Below are the code and all the weights of a small trained network. Each question names an input and a target symbol and asks about switching units off, where a switched-off unit gives its printed mean instead of its output.

import numpy as np


def w(rows, s, z=0):
    codes = np.array(rows[::2]) - 128.0
    scale = np.full(codes.shape[1], s)
    scale[-1] = z or s
    return codes * scale


def norm(h):
    return h / np.sqrt((h * h).mean(-1, keepdims=True) + 1e-5)


def f(y):
    return np.maximum(y, 0)


def softmax(a):
    e = np.exp(a - a.max(-1, keepdims=True))
    return e / e.sum(-1, keepdims=True)


def log_softmax(a):
    a = a - a.max(-1, keepdims=True)
    return a - np.log(np.exp(a).sum(-1, keepdims=True))


def net(x, mask):
    ids = ['ΔΞΣΨαζημπτ'.index(c) for c in x.split()]
    T = len(ids)
    res = E[ids] + P[:T]
    u = 0
    for l in range(2):
        q, k, v = (norm(res) @ M[l].T for M in (Q, K, V))
        z = softmax(np.where(np.tri(T) > 0, q @ k.T / 2**0.5, -1e9)) @ v
        res = res + np.where(mask[u], z, O[l][:, -1]) @ O[l][:, :-1]
        u += 1
        y = f(norm(res) @ A[l][:, :-1].T + A[l][:, -1])
        res = res + np.where(mask[u : u + 12], y, B[l][:, -1]) @ B[l][:, :-1]
        u += 12
    return log_softmax(norm(res)[-1] @ U[:, :-1].T + U[:, -1])


Q, K, V, O, A, B = {}, {}, {}, {}, {}, {}
E = w([
[153,74,155,122,119,95],'Δ',
[172,72,105,108,124,68],'Ξ',
[127,79,153,138,159,76],'Σ',
[140,120,83,125,178,51],'Ψ',
[197,31,152,99,40,80],'α',
[166,95,110,82,53,82],'ζ',
[198,113,161,88,186,133],'η',
[62,157,148,78,118,66],'μ',
[148,153,191,54,110,131],'π',
[121,206,100,224,253,196],'τ',
],0.005)
P = w([
[226,144,168,120,10,105],'0',
[86,139,156,171,100,130],'1',
[75,42,192,106,127,34],'2',
[244,190,217,76,64,112],'3',
[110,131,111,143,114,154],'4',
[38,35,125,60,190,47],'5',
[238,191,199,89,80,84],'6',
[112,109,73,117,132,190],'7',
[39,31,78,4,183,102],'8',
[218,181,195,138,92,61],'9',
[126,103,65,119,135,210],'10',
],0.0043)
Q[0] = w([
[129,190,142,173,184,181],'L0H1',
[1,54,103,252,93,173],'L0H1',
],0.0091)
K[0] = w([
[140,230,190,248,201,237],'L0H1',
[236,161,218,244,112,3],'L0H1',
],0.0051)
V[0] = w([
[123,96,180,43,138,24],'L0H1',
[23,181,141,3,47,196],'L0H1',
],0.0028)
O[0] = w([
[105,85,253,201,157,196,254],'L0H1',
[97,157,219,20,53,95,22],'L0H1',
],0.0031,0.0024)
A[0] = w([
[81,100,107,176,28,193,109],'L0N1',
[136,69,137,202,112,115,109],'L0N2',
[149,136,77,94,140,89,130],'L0N3',
[186,109,123,104,70,141,237],'L0N4',
[165,137,154,190,150,127,3],'L0N5',
[89,107,169,82,74,145,14],'L0N6',
[181,159,67,148,148,153,29],'L0N7',
[135,94,70,137,146,90,16],'L0N8',
[159,84,169,113,101,137,23],'L0N9',
[101,143,129,121,175,96,161],'L0N10',
[114,130,141,185,176,212,133],'L0N11',
[2,190,117,149,125,137,104],'L0N12',
],0.0064,0.0028)
B[0] = w([
[112,209,197,234,159,169,149],'L0N1',
[139,78,118,139,145,165,224],'L0N2',
[134,146,142,164,113,176,192],'L0N3',
[73,139,149,194,193,156,252],'L0N4',
[202,99,135,154,118,144,168],'L0N5',
[150,133,80,139,253,88,149],'L0N6',
[192,138,147,44,80,122,187],'L0N7',
[214,139,103,125,112,173,185],'L0N8',
[79,168,72,135,101,137,169],'L0N9',
[72,108,102,166,81,127,221],'L0N10',
[114,88,175,46,60,119,222],'L0N11',
[58,168,157,224,107,171,159],'L0N12',
],0.0049,0.0032)
Q[1] = w([
[136,175,253,181,203,113],'L1H1',
[166,136,210,191,181,88],'L1H1',
],0.011)
K[1] = w([
[11,91,35,26,159,254],'L1H1',
[88,94,94,18,171,225],'L1H1',
],0.0049)
V[1] = w([
[65,111,131,181,69,254],'L1H1',
[146,129,97,177,78,16],'L1H1',
],0.0039)
O[1] = w([
[159,92,89,70,96,125,255],'L1H1',
[103,114,90,190,119,1,178],'L1H1',
],0.0061,0.00086)
A[1] = w([
[182,108,105,124,112,93,46],'L1N1',
[86,107,188,76,124,89,51],'L1N2',
[114,118,1,125,111,145,105],'L1N3',
[208,111,107,36,68,125,49],'L1N4',
[155,158,80,84,92,157,174],'L1N5',
[53,102,100,158,150,105,223],'L1N6',
[53,89,139,110,101,163,123],'L1N7',
[99,127,28,172,126,71,46],'L1N8',
[134,87,103,68,126,108,253],'L1N9',
[99,199,150,129,206,120,94],'L1N10',
[106,58,113,135,117,106,87],'L1N11',
[160,95,158,142,123,114,179],'L1N12',
],0.0087,0.0027)
B[1] = w([
[118,52,225,150,131,120,169],'L1N1',
[152,89,88,43,165,36,159],'L1N2',
[92,88,32,116,155,225,208],'L1N3',
[249,149,37,130,42,141,181],'L1N4',
[83,75,67,113,70,130,174],'L1N5',
[223,154,114,68,147,125,253],'L1N6',
[117,139,156,185,105,1,188],'L1N7',
[71,237,81,150,171,154,205],'L1N8',
[121,199,83,154,133,180,206],'L1N9',
[105,95,117,94,73,189,160],'L1N10',
[112,146,154,18,153,121,218],'L1N11',
[76,156,76,115,127,128,227],'L1N12',
],0.0061,0.0051)
U = w([
[89,62,161,149,96,111,192],'Δ',
[153,1,120,115,181,175,5],'Ξ',
[129,90,134,51,141,40,210],'Σ',
[88,207,72,119,225,140,164],'Ψ',
[163,89,118,233,185,87,178],'α',
[173,186,189,145,165,218,92],'ζ',
[238,143,106,128,46,123,133],'η',
[63,231,140,169,67,87,107],'μ',
[84,135,205,53,89,186,125],'π',
[34,73,77,153,70,132,74],'τ',
],0.0077,0.0022)

Each question gives the input, a string of symbols that net reads in full, and the target symbol t.
The units are the heads (2 rows each of Q, K, V and O) and the neurons (one row each of A and B). Each row of codes is followed by its name. A weight is (code - 128) times the scale printed after its matrix; where a second scale follows, it is the last column's (O, A, B and U).
mask holds one flag per unit, layer by layer, with each layer's heads first. A switched-off unit (its flag False) gives its mean, the last column of its rows in O or B, instead of its output. The means were averaged over made-up inputs and are rounded, as every weight is.
A unit's drop is (log p(t) with every unit on - log p(t) with that unit switched off) / (log p(t) with every unit on - log p(t) with every unit switched off).
The circuit of an input: a set's keep is (log p(t) with only the set's units on - log p(t) with every unit switched off) / (log p(t) with every unit on - log p(t) with every unit switched off). Starting from the 12 units with the biggest drops (on a tie, the unit counted first), units are removed one at a time, each time the one whose removal leaves the highest keep (on an exact tie, the one counted first), for as long as the keep stays at least 0.8.
circuit, biggest first: the units of the circuit, biggest drop first
unit that matters most: the unit with the biggest drop
k most important neurons: the k neurons with the biggest drops, biggest first
k most important neurons of layer l: the k neurons of layer l with the biggest drops, biggest first
input Ψ τ Ψ Ψ μ, target μ: circuit, biggest first -> [L0N12 L1N7]
input τ ζ Ψ π Ξ, target Ξ: circuit, biggest first -> [L1N8 L0N2 L0H1]
input Ψ Ψ Ξ η Ψ Ψ Δ Ψ η τ, target η: unit that matters most -> L0N7
input η τ τ Ψ α α Δ Σ, target Σ: 3 most important neurons -> [L0N11 L1N7 L1N8]
input Ξ π Ψ τ τ η Ψ ζ, target ζ: 2 most important neurons -> [L0N1 L0N4]
input Δ Ψ π τ Ψ Ψ Δ Ψ π μ, target π: 3 most important neurons -> [L1N10 L0N11 L0N6]
input α τ Ψ τ ζ Ξ τ τ ζ, target Ψ: 2 most important neurons -> [L0N6 L1N9]
input ζ τ ζ ζ τ Ψ Ψ Ξ Ψ π, target π: 3 most important neurons -> [L0N4 L1N10 L1N6]
input τ η Ξ Ψ Ψ Ψ π, target π: 3 most important neurons of layer 1 -> [L1N10 L1N6 L1N8]
input μ Δ ζ τ η, target η: circuit, biggest first -> [L1N4 L0N11 L1N3]
input Ψ Σ η Ξ τ ζ Ψ Ψ π ζ, target π: circuit, biggest first -> [L0N4 L1H1 L0H1 L1N6]
input Ψ Ψ η Ξ, target ζ: circuit, biggest first -> [L0N4 L0H1 L1N4]
input Ψ ζ η Ψ τ Ψ τ Ψ Ψ η, target ζ: 2 most important neurons of layer 0 -> [L0N4 L0N8]
input α Ψ η Σ, target ζ: unit that matters most -> L1N7
input Ψ ζ Ψ Ξ, target μ: 3 most important neurons -> [L0N4 L1N3 L1N6]
input Δ Ξ Δ Ψ ζ π Σ, target π: circuit, biggest first -> [L0H1 L1N6]
input Ψ τ η Ψ Σ, target Σ: circuit, biggest first -> [L1N7 L0N11 L1N11]
input Ψ ζ Ψ μ, target Σ: circuit, biggest first -> [L1N2 L1N8]
input Ξ Ψ Ψ π η π Ψ π Ψ Ψ, target π: 2 most important neurons of layer 0 -> [L0N11 L0N6]
input π τ ζ ζ π τ Ψ ζ Δ Ψ, target μ: 3 most important neurons -> [L1N6 L1N3 L0N11]
input Δ Σ τ α Ψ η Σ, target ζ: circuit, biggest first -> [L1H1]
input Ψ Ψ μ Ψ, target Σ: 2 most important neurons -> [L0N12 L1N8]
input Ξ ζ Δ η η Ψ Ψ, target ζ: 2 most important neurons of layer 0 -> [L0N11 L0N5]
input τ τ τ η ζ ζ Ψ Ψ Ψ Ψ Δ, target Δ: 3 most important neurons -> [L0N1 L0N11 L1N7]
input Ψ ζ Ξ Ψ, target μ: 3 most important neurons -> [L1N6 L1N3 L1N11]
input Ψ α Ψ Ψ Ξ Ξ Ψ π Ξ, target Ψ: 3 most important neurons -> [L0N11 L1N9 L1N8]
